Every row comes from one small tree of marks. The marks that hang from a mark follow it in brackets, in alphabetical order. Every link used is in the known rows. Which tree was each row made from?
Each row is shifted at random along 5 fixed directions that mean nothing.
Known rows
luvog(gilidog(siti) kenen kini(vokon(temid))): [-114  160   40  111  128  -45  169   19   83 -165    1  110  -11  117
  -11   -6 -267  -38  -42  -40 -316 -171   -8  -70   36   74   79   26
 -152 -115  -80  102  328  -31   30  113 -132  -78 -106  250   57 -233
 -171  -61   22  -99  151   67 -150  195   58  170  134  127  -21  -54]
kini(kenen luvog vokon(dulop gilidog mopu(siti) vakef)): [-403  218  -52  114  258 -143 -146   -9  646 -290   -9  346  111  -90
  -88   82 -126   34   78 -151 -331 -248  -81  421   31 -133   34  167
  118 -184 -282  148  121  -39   63    5  -34  127 -226  581  -60 -238
 -152   -6  123 -196  259  121  -25  258  153   -4  -40    1  276  386]
vokon(gilidog(kenen) mopu siti vakef): [  -7   24    7  131  130  -31  -53   15  243    1  109   32   51  113
  -82  209 -222  -54   27  -49  -60   38    1   90   69  -29  217  -68
  -59   13  -27   47 -136   22   43  152  -90  -43   -3  228   22  -15
  -97  -69  -88  -40  -57  224   38   83  -64  -30  -33   47   14  188]
luvog(kini(kenen) siti(vokon(dulop vakef) zogar)): [ -90   65   45    2   74   35   23   97  129   36   54   -6  118   -5
 -188  -49  -39  118   14  -40  -91  -52  -60  142   98  -87  303  142
   44 -231 -221   72   86 -101  117  -87  -33  -39  -27  171  -88 -112
  -44  -67  -61   50   58   -7 -103  113   62   18  -23 -109  108  -58]
kini(kenen luvog(gilidog siti(temid vokon(mopu(zogar))))): [-177  128  -12   71  102  -20   81   35  210 -146    2  148    1  -61
 -182  -70 -145  -31   14  -81  -38 -185 -145  274   56  -29  171  148
   18 -145 -155   18  115   -5   49  -53  -61   17  -95  406   -7 -313
  -62  -76   50  -49  132  -71 -122  179   75  -10   67  -17  154    9]
dila(vakef(gilidog(siti) mopu)): [ -18  -75  -68   12   40  100  164   11  -11  -10  151 -135  -59  -30
   81  -67   78  -32  -70   31  154   95   -5  -70  -12    5   10  -16
  -63  -56   55   43  -47  -94    2  -23  -61  -17   28   66    2  -24
   28 -105  -30   90 -113  -81  -89  -32  -94  -49   93  -93  -33  -37]
vokon(dulop(femema luvog(gilidog kenen) mopu(zogar(kini)))): [ -11   36   16   67  -67   52  112   13    2  -68   -6  -10 -138  178
  215   29   23 -125  -42  -52 -217  -27  -67  -87   18  144  279   28
  -78   39   70   76  141   59  -63  120  -57  -11  -24  175   45  -55
 -103 -111 -158    1  -16   63  -79  -12  -26  -93  201   97 -151 -191]
gilidog(kenen siti(temid vokon(dulop) zogar(kini))): [  13  -64  -79  -55  121  136  112  192   72   79  117   32  236  -16
 -166   -7    8  -42  -55  -43  118   60  -64  266   80 -104  344   91
  239 -159 -132  -39  -28  -99  169  -37    6  -84   45  280  -13 -107
   49  -58   62   63  -92  -80 -101   98  -16    4   33 -115   87 -129]
siti(temid vokon(gilidog mopu) zogar(luvog)): [ 230  -20   91   30   -2  -26   71  228   17  -18  112   88    4  152
 -124   70  -45 -101   26  -68  171  -44 -340  180    2   70  466  -27
  214   61  -98   26   78  -49  -26    1   14  -97  -81  171   31   15
  -91 -203  -36  -70  -69   87    8   62   11   -7  -15  138  -23  -25]
femema(dulop(mopu(zogar) vakef)): [-150  -28  -49   25  151  -87 -105  167   92   -5   98   86  208 -133
   58  120  112  -24   -8   13 -325   11   -7  238  -72 -220  293  -83
  166 -146 -128 -236   68 -124  -88    6  -41  -49  -62  290  -59   -4
  109    9  181 -124 -218   37  -73   26  -35   36   94  -26  160  108]
mopu(gilidog siti(temid) zogar(kini luvog)): [ -96 -140   -7   -6  160   25   -3  184   25   69   72  -44  -72 -120
 -134  -15  -56 -150   48  -24   41   59  -50   59 -106  -82  313 -115
    1 -167   15 -241   35 -103  -82  -75 -173  -99   -4   86  -25  -47
  160 -171   35   -7 -297 -295  -81  -66  -62   -8   93  -49   72  -93]
mopu(gilidog siti(temid vokon) zogar(kini(kenen) luvog)): [ -75 -141   42 -121  -43  156  -47   96   12  173   24 -138  -95  -52
 -243 -196   54  -59   77  -48  386  156 -143  119   62  -26  300  106
   94 -148   26  -72  -78  -64  112 -267  -75   11  117  -51  -92  -30
  177 -182 -171  191 -148 -370  -34 -172  -67 -165  -48 -190   74 -230]
dulop(dila femema luvog(gilidog siti(temid)) vokon): [  51  124  128   24  -13  -30  -84   96  163 -128   98   14   72  -78
  -44   17  174 -134  -34  -44 -278  -98  -35  -42   81  -20  331   32
  216  -47  -88  -59  -33  -76   30   44   77  173  -56  242  -37  -19
   28 -155 -239  -16  -51  -38  -53 -120  -45 -240  115   69   61   19]
mopu(gilidog(kenen siti(temid)) zogar(kini(vokon) luvog)): [  -7  -77  -22   85  -44   55    6  136  -16  223  -56  149   27 -120
 -310  -22 -278 -205  137   82  -49   91   86  376    7 -132  111 -200
  -51  -37   91 -240   72  120  -59 -168  -61  -69  223   29   14  -30
  148   72  116  -52 -254 -150  -26   59 -194  139  -16   63   44 -171]
gilidog(kenen siti(zogar)): [-142  116  -15  -62 -149  113  -80 -140  265  -75  -63   70   22   81
 -218 -101   27   47  -45  -66  211  -25  -91   89  172   76  -75  286
  128    5   27  300  -92   36  242   -7  -35  117   12   -1  -13  -44
 -153  -56 -108   74  312  -40   54    4   72 -140  -19  -70  -16 -133]
gilidog(kenen siti(vokon(vakef) zogar)): [  17  -69 -108  -72  151  118   89  194   92   91  164  -64  249  -82
 -148   36   65  -26  -35  -56  149   81   28  256   89 -161  325   54
  311 -232 -159 -111 -189 -163  192 -109   15  -59   17  221  -38  -34
   92 -127   32   91 -166  -59  -87  -44  -69    5  -25 -146  135  -14]
gilidog(kenen siti(vokon zogar)): [ 162 -108  -70  -86  -36  181  181  123  -54  130  112 -139  105   31
 -178  -27   32  -46  -25  -36  332  111  -42  180   92   -3  252   52
  238  -75   -9  -31 -215  -91  186 -128   40  -26   95   70   24    0
   70 -135 -112  144 -160  -99  -42 -107  -81  -23  -48  -53  -10 -134]
gilidog(kenen siti(zogar(kini luvog))): [ -60   63  -11    0    0   73 -124   14  291  -24    6  148  176  -96
 -283   -6  -42   21   29   12   25   10  -44  156   64 -108    5   82
  284  -85  -74   97 -105  -34  160   54    1   56   -2   18  -10   22
  -34   12   39  -44   60  -49   55   13   48  -38  -95  -21   78  -20]
siti(vokon(mopu temid vakef) zogar(kini)): [ 185  -35  147   70 -172   21 -183  140  -32  296  -30  161  221   -7
 -154  119  -82   -6  237  119   26   89 -107  365  146 -124  257 -117
  169   78  -93  -44  -23  148   54 -185  254  -60  192  -91  -61  158
   47   82  -61  -41 -148  163  150   29 -177   59 -229   57   96   -9]
zogar(kini(kenen vokon) luvog(siti(temid))): [  25   50   10   37   35  119  183    6  126 -202   29   14 -198  116
  -85 -176  -15  -16  -78 -118  159  -58 -127 -130   -5  112   15  186
  -91  -77  -40  305  123  -80    9  127 -237   24  -98   70   74 -196
 -100 -160  -65   54  144 -115  -82   78  197  -93   40   56 -165 -180]
femema(luvog vokon(dulop(dila(gilidog)) vakef)): [  32 -206  -60  -17  180   36  284  178 -117  -58  147 -173  -14  113
  225  100  136  -58  -82 -119    9  110  135  348   14   -4  415    3
 -119 -108   -5 -101  -74 -134  -58   96   63 -149  -26  285    7   44
   67 -242  -37   92 -213  -81 -153  -27  -22  -43   93  -23  -79 -112]
siti(temid vokon(gilidog(kenen)) zogar(kini)): [ 144  -16   85   17  -62   21   29  191   15   25    1  157   26  111
 -164   -6  -83  -81   24  -41  -33  -66 -307  281   59   57  336   -8
  153   77  -69   81  215   24  -16  -44   52  -79   -6  147   22   24
 -110  -91   33  -87   19   37   19  119   19   49  -22  114  -48 -113]
siti(temid vokon zogar(luvog)): [ 159  -45   67  -34  -34   37   -5  253  -44  144   69  111  160  -19
 -199  -25   49  -30   60   -4  159   22 -164  306   44  -88  375   13
  283  -82 -163  -95   62  -24   33 -162  112  -86   41  101  -53   -9
   67  -54   49   11 -106  -36  -16   80  -29   -8  -46  -47  126 -154]
gilidog(kenen siti(temid)): [-170   16 -118  -44  118  107  -15   58  130   41   45   87  236  -86
 -196  -49  -28  -29  -83   -8  105   49   89  162  121 -154   82  139
  123 -172  -78  -64  -51  -20  193  -30  -36  -29   86  258  -31 -187
   83   71  133   77   22  -92  -94  156  -25  -34   72 -185  159 -106]
luvog(kenen siti(temid zogar(kini))): [  58   45   94  -22  -60   64  -18   39   72   55   20    8   92   18
 -272  -83  -41   98    4  -18   47  -57 -161  -64   93    4  232  143
  147 -131 -117  150   47  -67  120   11    1  -22  -18  -55  -13  -29
  -37  -61  -91   53   47  -34  -15   22  128 -146   28 -101   37 -157]
mopu(zogar(kini(luvog(kenen)))): [  53  -84  -34   20   82  -20   66  143   -9   59   65  -79  -21 -127
  -23   59  -16  -39   49   -4  -49    8  -65   30  -92  -90  236  -86
  104 -133  -63 -124  -74 -114  -57   -6   -9  -59  -73   10   13   43
   99 -121  -11  -39 -251 -128  -25 -140    3   15  -18   -4   -6   39]
dulop(femema(vokon) luvog(gilidog) mopu): [-143  163   87    0  -50   -1 -109  -23  110 -165   -7   93  -13   37
  150  -26  232  -99  -44  -45 -222  -27  -59   83  120   32  172  162
  132   11  -32   43  103   21   58    5   48  105  -24  261  -25  -88
  -51  -91 -118   22   97  -31  -60   -4  -79 -130  116   24   47 -129]
dulop(dila mopu(siti) vokon): [-193   82   -3   23   89    1  -25  108  156 -214   34   50    0   76
  119    1  168 -123  -88 -101 -262  -38  -14   75   78   32  146   49
  136   13  -19  -27  103  -51  -25   25  -22   91  -69  274    1 -107
  -11 -122  -86  -42  -41   60  -79  -75  -25 -160  225   50  -11   10]
dila(gilidog(kenen siti)): [ 151  -88  -50   25   61   64  167   55  -37   22  148 -181  -19  -10
  -34   40 -129  -63  -34   17  115   77  -26    1  -33   26  124 -131
   82   10   40  -82 -205 -115   29   54  -54  -10   11   96   56   51
   43  -80  -84   24 -207  -97  -31 -104  -42   38  -56   54  -61   48]
zogar(kini(kenen vokon(siti))): [ -42    6  -19   85   36   38   82   21   55  -21  -40  101  -31   28
  -42  -59  -96  -23    3  -27 -139  -34   59  209    7  -24  -89    9
 -102  -32  -52   82  141   48  -24    2  -45   -1   30  150   30 -200
   -3   60   68  -23    0  -31  -44  161   38   93  -12   43  -30  -34]
kini(kenen vokon(gilidog mopu temid vakef)): [-113  115  -15  172   93 -129 -118   15  319  -96  -44  289   80    9
  -57  151 -191  -41   81  -41 -299 -164  -63  314   65  -69   50  -31
  -24    5 -138   68  129   72  -13  -27   43   34  -60  344   -2 -104
 -108   61   99 -186  108  256   49  210   25  111  -82  158  102  323]
vakef(gilidog(kenen siti(vokon)) mopu(zogar(luvog))): [ -76  -64  -55  -80  -74  203  202  -53   74   -3  111 -146 -141   84
  -72 -167  133  -46  -91  -49  356  160 -171  -19  137  122   10  214
   34   -9  153  202  -57  -52  170  -28 -128   33   83   70   12  -21
  -45 -211 -214  179   76 -169  -67  -75  -63 -169  105  -94 -155 -223]
kini(vokon(vakef(gilidog))): [-104   48   14   42    3  -15 -104   45   99  155  -25  161  166 -129
 -123  -13  -71   14  109   50 -215   16  170  352  101 -181 -121  -50
   -6  -87 -106  -84  106   80   31 -232   32   31  151  108  -83  -51
   88  171   86  -23    3   43  -14  149 -116   87  -82  -72  178   47]
dila(dulop(luvog(kini siti) vokon) gilidog(kenen)): [ -88   88   72   93    6    9 -118  -17  247   18   32   36   86 -111
 -180  -16 -211   85   95  105 -140    3   14  144   67  -97    3  -35
  137  -29 -111  -37  -85    6   67  -26   25   78   76  121  -84   88
   27  129 -103  -39   11  -28   19   45  -19   -7 -100  -29  116    8]
vokon(dulop vakef(gilidog mopu)): [-191   54   36   32    1   -7 -129  -98  281   14    9  138   84  -21
   29   39   -5   85   54   37 -234   50  -56   77   86  -40  -73   57
  -72    8    5  173  117   54   41   75   15   47   42   85  -85  127
 -120   74  -50  -47  185  148   46  120  -19  -81    1  -59   37   76]
femema(luvog(kenen kini) vokon(dulop(vakef))): [  32 -137   -8  -43   51   73  379   67 -115 -198   71 -168 -191  296
  233   18  134  -31 -146 -149   62   -4  -57   40   -8  196  397  159
 -169  -76   61  180   75 -162  -19  213   32 -146 -135  154   83    4
 -109 -343 -125   90  -20  -77 -140  -39  121  -54  144   84 -246 -234]
femema(dila(vakef(mopu siti(zogar))) dulop(vokon)): [ -32  -56   75   11 -201  -14 -184    1   56   59  -15  116  116  -83
 -218    1  167   54  101   71  -18  109   39  409   37  -96    6    0
   68   75   47   80   64   26  -12  -84  241   71  143  -37  -93  153
   40   80   17  -15  -40  -18   85   48  -17 -101  -58  -81   76  -82]
dila(dulop(femema(vokon(siti)) mopu) gilidog): [ -60   77   99  164    9  -68  -59  -64  112 -105   55   81  -78    9
   64   36 -126   32   -1   56 -290  -25  -58  249  -19   65  -12  -91
  -28  122  -42   37   54   34 -107  107  -24   49  -28  237  -12   27
  -90   52  -19 -109   29   21    5  117    3   83   37   68   40   12]
luvog(gilidog(kenen) kini(vokon(temid)) siti(zogar)): [  94  138  119   87   56  -15   73   81  104   30   40   18   76  -48
 -301   57 -217    9   89   26 -276 -121 -112   22   41    2  227  -54
   50  -96 -133   -4  134  -70   55  -66 -102  -18   -9  110   29  -70
  -76  -48 -153  -78  -14   -1  -68   84   -1  133  -44  143   38   16]
kini(kenen luvog(gilidog siti)): [  93    5   -5   76   12   14  102   51   68   26   26   20   47 -176
 -247   -2 -228   -3  124   45  -70  -82  -53  200  -29  -81   86 -100
   85  -94  -68 -147  -89  -23    2  -79   64   48   24  168   37  -95
   89   25  -46  -54 -166  -86  -36    6   -1   34 -108   89  119  109]
gilidog(kenen siti(temid vokon(mopu vakef) zogar(luvog))): [ 184  -25   13    0   -3   75   14  145  145   79  118   94  181  -42
 -311  100  -49  -74   40   12  231   48 -192  172   42  -51  316  -22
  325  -32  -68   13 -143  -83  128   16   78  -37    8   90   27   88
   -4 -108  -45  -29 -122   15   66  -17  -47  -27 -113   60   59   20]
siti(temid zogar(luvog(gilidog))): [  96  -37    0   42  -15   33   73  224  -98  113   27   93   88   32
 -126   -2  -96  -86   21   15   12   -5   -1  238   27  -75  277  -62
   38  -76  -80 -172  123   65  -55  -94  -33 -137   85  142   -9 -131
   76    0  101   -6 -136  -16  -94  183  -45   38   87    4   57 -226]
siti(temid vokon(dulop(femema)) zogar(luvog(kenen kini))): [ 109   83  183   31 -192    3  -75   85  107    7  -44  252   31  132
 -185  -22  -13    0   58  -15  -28  -95 -294  175   55   99  336  103
  175   39  -99  222  243   62   12   28  142  -17  -44   42  -28   54
 -182  -59  -53  -80  181   71   64  148   93  -43  -19   83   15 -194]
vakef(mopu siti(vokon(gilidog) zogar(luvog))): [  23  -38   58  -71  -83  138   52   31   19   68  121  -76  -12   62
 -159 -139  150   47   -4  -11  229  174 -195   54  127   21   24  143
  193    4   40  134   15  -34  143  -98   71   48  106   46  -55   51
   -9 -120 -212  142    6  -78  -25  -13  -38 -173    6 -138   -8 -183]
mopu(gilidog(kenen siti(temid)) zogar(luvog(kini(vokon)))): [-104  -70 -156   -3  279   30  273  202   57 -114  154 -119 -126   15
  -10   12  -38 -224 -116 -146   72  -21  -36   20  -90   -6  425   17
  -43 -238  -13 -152   45 -209  -28   17 -295 -144 -131  321   49 -196
   29 -327   65   30 -181 -211 -224  -29  -20   66  214    9  -57  -74]
siti(temid vokon zogar(kini(kenen) luvog)): [ 146  -64   21  -41  -45  125  181  201  -51  -42   58    9  -79  177
  -46 -122  101  -63  -60 -114  287  -18 -267  140   43   91  370  162
  123  -48  -93  153  133  -60   23  -31  -27  -94  -55  121   18 -118
  -54 -226  -25   78   21  -86  -70   61   94  -66   35   12 -109 -266]
vokon(dulop(mopu(zogar)) temid vakef(gilidog(kenen))): [-204    2  -69   42  -46  132   31  -62  144  -35    0  -16  -96  259
  274   39   24  -35  -53  -87  -36   43  -75  -28  201  130  238  217
 -280   20   98  238   80   96   85   35 -125  -36   73  231  -14  -59
 -162 -107 -191  106  222  179  -53   50  -23 -178  172  -41 -165 -163]
siti(vokon(dulop mopu(gilidog(kenen)) vakef)): [-103   89   74   36   68  -49  -71  -28  247  -92    3  151   29   99
   12   92  -27  -47   52  -69  -64  -39 -171  146   54   61  187   62
   30   56  -49  161  120   11   34   60   11   -2  -83  136  -33   65
 -200  -96  -20  -80  184  185   40   50  -22    0  -21   48   37  121]
gilidog(kenen siti(vokon(mopu temid))): [  -8  -28  -61  -28  167   76  -39  108  133   98  133   30  327 -136
 -181   85    0  -25   21   23  146  100   -3  183   97 -184  237   29
  327 -145 -135 -134 -217 -103  232  -53   95  -22   61  218  -27  -36
  112   11   34   40 -143  -13  -20   -8  -97    9  -84 -109  203  105]
femema(dulop luvog(siti) vokon(gilidog(kenen) temid)): [ 182 -231   85  -21    1   11  -76  117  -54  211  101  -25  287 -127
 -241  149  -18   95  163   71   57  190   19  536   54 -199  421 -103
  200  -57  -20 -251 -254  -95   94  -38  284  -57  196  139  -42  268
  231   35  -70   22 -331 -138   44  -30  -60  -24 -212    1  166    4]

Write each row's tree
[ 183 -123    9  -20 -132  149   38  213  -85  113  137 -153   10   88
  157   69   87 -175   57   34   12  120  -97 -105   93  -17  451 -130
  179   30   95 -201 -227  -56   46 -166  119   76  164  165   31  105
  192 -144 -360   87 -444   65   15 -305 -226 -217   11  155  -86  -44] -> dulop(luvog mopu(siti) vakef vokon(gilidog temid))
[-204   84    7  -50  -73   66 -152   31  216  -40    9   -3  152   51
  -41  -62  160  -96  -29  -43  -41   56   72  164  247  -96  146  171
  129  -39  -24   15 -128   18  160 -138   39  176  101   90  -90  -54
   56  -65 -145  103   35   98  -31 -147 -127 -260   51  -95   62    5] -> dulop(dila vakef vokon(mopu(gilidog(kenen siti))))
[  43   57   69   69  199  -18  206  125  -22  -48  110  -70   17  -44
 -160  -17 -198   -1  -13   -4 -232  -95  -89  -23  -29  -11  267  -80
  -36 -163 -148  -95  175 -156   -7   12 -137  -82  -79  220   16 -161
  -33 -107  -36  -47  -86  -57 -180   82   16  172   28   79   44   16] -> luvog(gilidog kini(kenen) siti(vokon))
[ -48   83   49   52   18  -37  -71  -37  260 -123   28   76  -30  101
  -22   42  -77    1  -11  -84 -146  -53  -56   94   58   41   64   44
   76   44  -28  130  -49  -25   81   89   -4  112  -41  158   -8    7
 -125  -65 -113  -50  119   92   36   -3   61  -61   -7   55  -13   96] -> dulop(vokon(gilidog(kenen) siti))
[  79  -93  -83  104   68   56  319  162 -151  -33  108  -73 -101  245
  253  104  -44 -238  -68  -77   98   24  187   74    4   49  285  -77
 -168   10   59 -159  -39   44  -56   60  -32 -124   70  354   78 -243
   67 -153  -80   70 -281   69 -147   76 -159    0  228  121 -130 -148] -> dulop(luvog vokon(mopu siti))
[ -48    5   85  -31 -130   95  -86  -17   20  -88   32  -61 -131   -6
  -11  -42  323  -71  -31   -7  -20   19  -89   17   43   88  192   95
  111   21   75  135    2  -56    9   17   83   83  -23   37   -3  -17
   -8 -147 -178   73  -58 -193   16 -105   -1 -186   65   -4  -42 -138] -> dulop(femema(dila(vakef(gilidog)) luvog(kini)) mopu(siti))
[ 200  -67    2  160  -33   27   79  262 -196   58  144 -101   17  -24
  216  100   82 -263  -22   71 -348   93  159  215    6  -72  379 -345
  135   64    0 -344  -78   -5 -209  -82  139   40  117  216   21   26
  200  -33  -67  -20 -534   59 -101 -153 -259  -10  132  124  -13    9] -> dulop(dila(gilidog vakef) femema mopu vokon)
[  -3  -10   94   84  -20  -36 -210  -48  155   73    5   76   39   12
  -40  208 -123  -74  172   58   57   29 -115  -38   53    8  177 -105
  -60   94   70   -4 -104   68   30    7   75  -10   53  -14   -9  136
  -22  -46 -158  -60  -78  135  159  -52 -133  -50 -104  121   61  213] -> vokon(mopu(gilidog siti) temid vakef)
[-164   47   64  -36  -64   49 -160  -34  200  -35  -42   74   -3    6
 -169  -80   53   64   38  -43  118  -21  -30   70   59   12  -30  139
  108  -64  -36  115  -19   18   88  -72  -47   67  -16  -26  -63  -36
  -34  -55  -67   23  129 -104   45   15   66 -129    2  -94  101 -116] -> mopu(siti(zogar(luvog)))
[  52  -85   41  -96 -104   -4  -41   20   59 -119  105 -150  -25   11
  -26    8  258   11   -9  -55  130   39 -137   50  -26   43  246  112
   76   25   47  147  -99 -171    8   68   39   78  -87   49  -22  149
  -18 -184 -150   41  -22  -93   54 -179   85 -223  -74   14  -97    2] -> femema(dila(gilidog) dulop(luvog vakef))
[ -81   51   93  111 -102  141   -6    4    5    9 -104  192  -20  159
 -136 -189 -255   -7   51   12   17   37   99   76  167    4  -33   79
 -192  -33   15  172  211  199   22   47 -101  -64  158  -35   13 -134
  -73   84   71   35  148   55  -52  205   25  -32   60  -27  -47 -414] -> zogar(kini luvog(kenen siti(vokon(gilidog temid))))
[  -6  -88  -25  -52  117   21  107  115  -30  -23  116  -93   91   39
  153   56  162   14  -55  -50  -74  108   -5  175   11  -39  292   48
   42  -85  -66  -58  -41 -153   29  -18   43  -32   -5  181  -11   44
   62 -115  -43   65 -146    8  -99  -65  -31  -33   34  -56   15  -23] -> femema(vokon(dulop(mopu vakef)))
[ -34   -1   27   33  136  -34  -26   14  190  -19  109  -17  124    6
  -28   94    2   62  -13  -57 -175   24   24   74  -17  -18  171   34
    7  -55  -71   39  -78  -63   33  150    7   45  -56  207  -26  -34
  -39  -18 -128   -9   -8   70  -16   16   46 -125   36  -63   58  113] -> vokon(dulop(dila) siti)
[ -39  -20   17   19  125  -17  -55   58  181  -62   86  -25  -36  -37
 -108   77   57  -40    0  -41  174    9 -195 -110  -67  -13  229   38
  148  -68  -67   27  -98 -127   22   94  -98  -20 -138   50    1  -35
   25 -175  -83  -28 -111 -106   25  -68   63 -107   -4   -8   29  105] -> vokon(mopu(siti(temid) zogar(kini(kenen) luvog)))
[ 104  -88  -46   99  -81  138  182   67  -82  116  -23   19  -61   52
  -12  -41 -176  -66   97    8   73   42   95  243   59  -26   24  -31
 -198  -28   22   23  -10  119  -10  -96   44  -28  171  146   64 -177
   96   44  -70   74 -158  -46  -25  106  -66   42  -80   76  -74 -116] -> zogar(kini(kenen luvog vokon(siti temid vakef)))
[-159   43   49   31   31  -20 -131   59  126  -16   37  164  133  -74
 -102  -19   -6  -10  -11   38 -298  -33  -25  156   51 -125   -1  -22
   46  -57  -63  -18  141   -5    2  -60   33   44   11  173  -65  -20
  -25   34  106  -96   39   83  -21   72  -32    1   19  -47  139   29] -> dulop(vakef(siti(vokon(gilidog))))
[-117   28   85    5  -79  -38 -109  -38  115  -69  -35  165   13  -59
 -196  -23   64    1   57    4  -33  -11  -24  431   94   -7  -23   66
   23   68   44  159   67   55   19   64  162   33    1   84  -42   51
 -105    2   55  -60  141  -82   85   96   41  -50  -59   -5   19  -82] -> femema(dila(gilidog(siti(vokon(vakef(mopu))))) luvog)
[ 107  -76  120  -25 -155   94   -9  106  -30  123  -15   54  -12   53
 -248  -74 -103  -17  102    4  168   10 -198  178   59   67  197  -17
  116   37   14   38   53   43   39 -140   91  -12   87   10    3   33
   18  -64 -128   11  -84 -116   60   12  -18  -63  -61   26   32 -172] -> mopu(siti(temid vokon(gilidog) zogar(kini(luvog(kenen)))))
[  79 -102  -53   47  191   61   96  256  -56  195   92   15  229 -126
  -92   36 -144  -63   70   49 -213   95  152  236   -2 -238  221 -172
   63 -167 -139 -276   50  -34  -16 -102  -20 -101  154  237   -4  -87
  219  129  107    0 -349  -43 -128  134 -108  113  -23  -40  104  -27] -> zogar(kini(vokon(dulop(luvog(siti(temid))) gilidog(kenen))))
[ -14   15   33    2  -62   32   49   94  -22  -19  -13   84    1  180
   67  -21   64  -29   -3  -94   85  -76 -130  256  124   84  258  145
   26    6  -77  108  130   58   53 -122   49  -65  -13  177  -23 -101
 -123 -132   -3   24  143   79  -33   94   -1   17   73    3   -9 -163] -> siti(vokon(temid) zogar)
[ -10   12   45   35    4   37   30   40   74   13   37   13   44  146
   26   49  -16  -54   20  -51   55   66  -48  172  126   54  222   45
  -21   62  -23   99   22   54   34   -1   27  -20   34  126  -28   37
  -95  -71 -104   31   60  168   -6   20  -84  -66   -7  -10  -19  -15] -> siti(vokon(dulop(dila(gilidog(kenen))) mopu vakef))
[-320  153   71    8   61 -189 -378  -80  389  -16  -59  240  119 -266
 -260   28  -79   22  122   24 -286  -96 -114  259   -3 -159  -15    8
  167  -78  -76  -54   32  -29   68  -75    0  123  -82   45 -126   72
  -54   31   99 -180  146  -82   87  -37  -16   35  -72  -62  259  227] -> mopu(gilidog(siti) zogar)
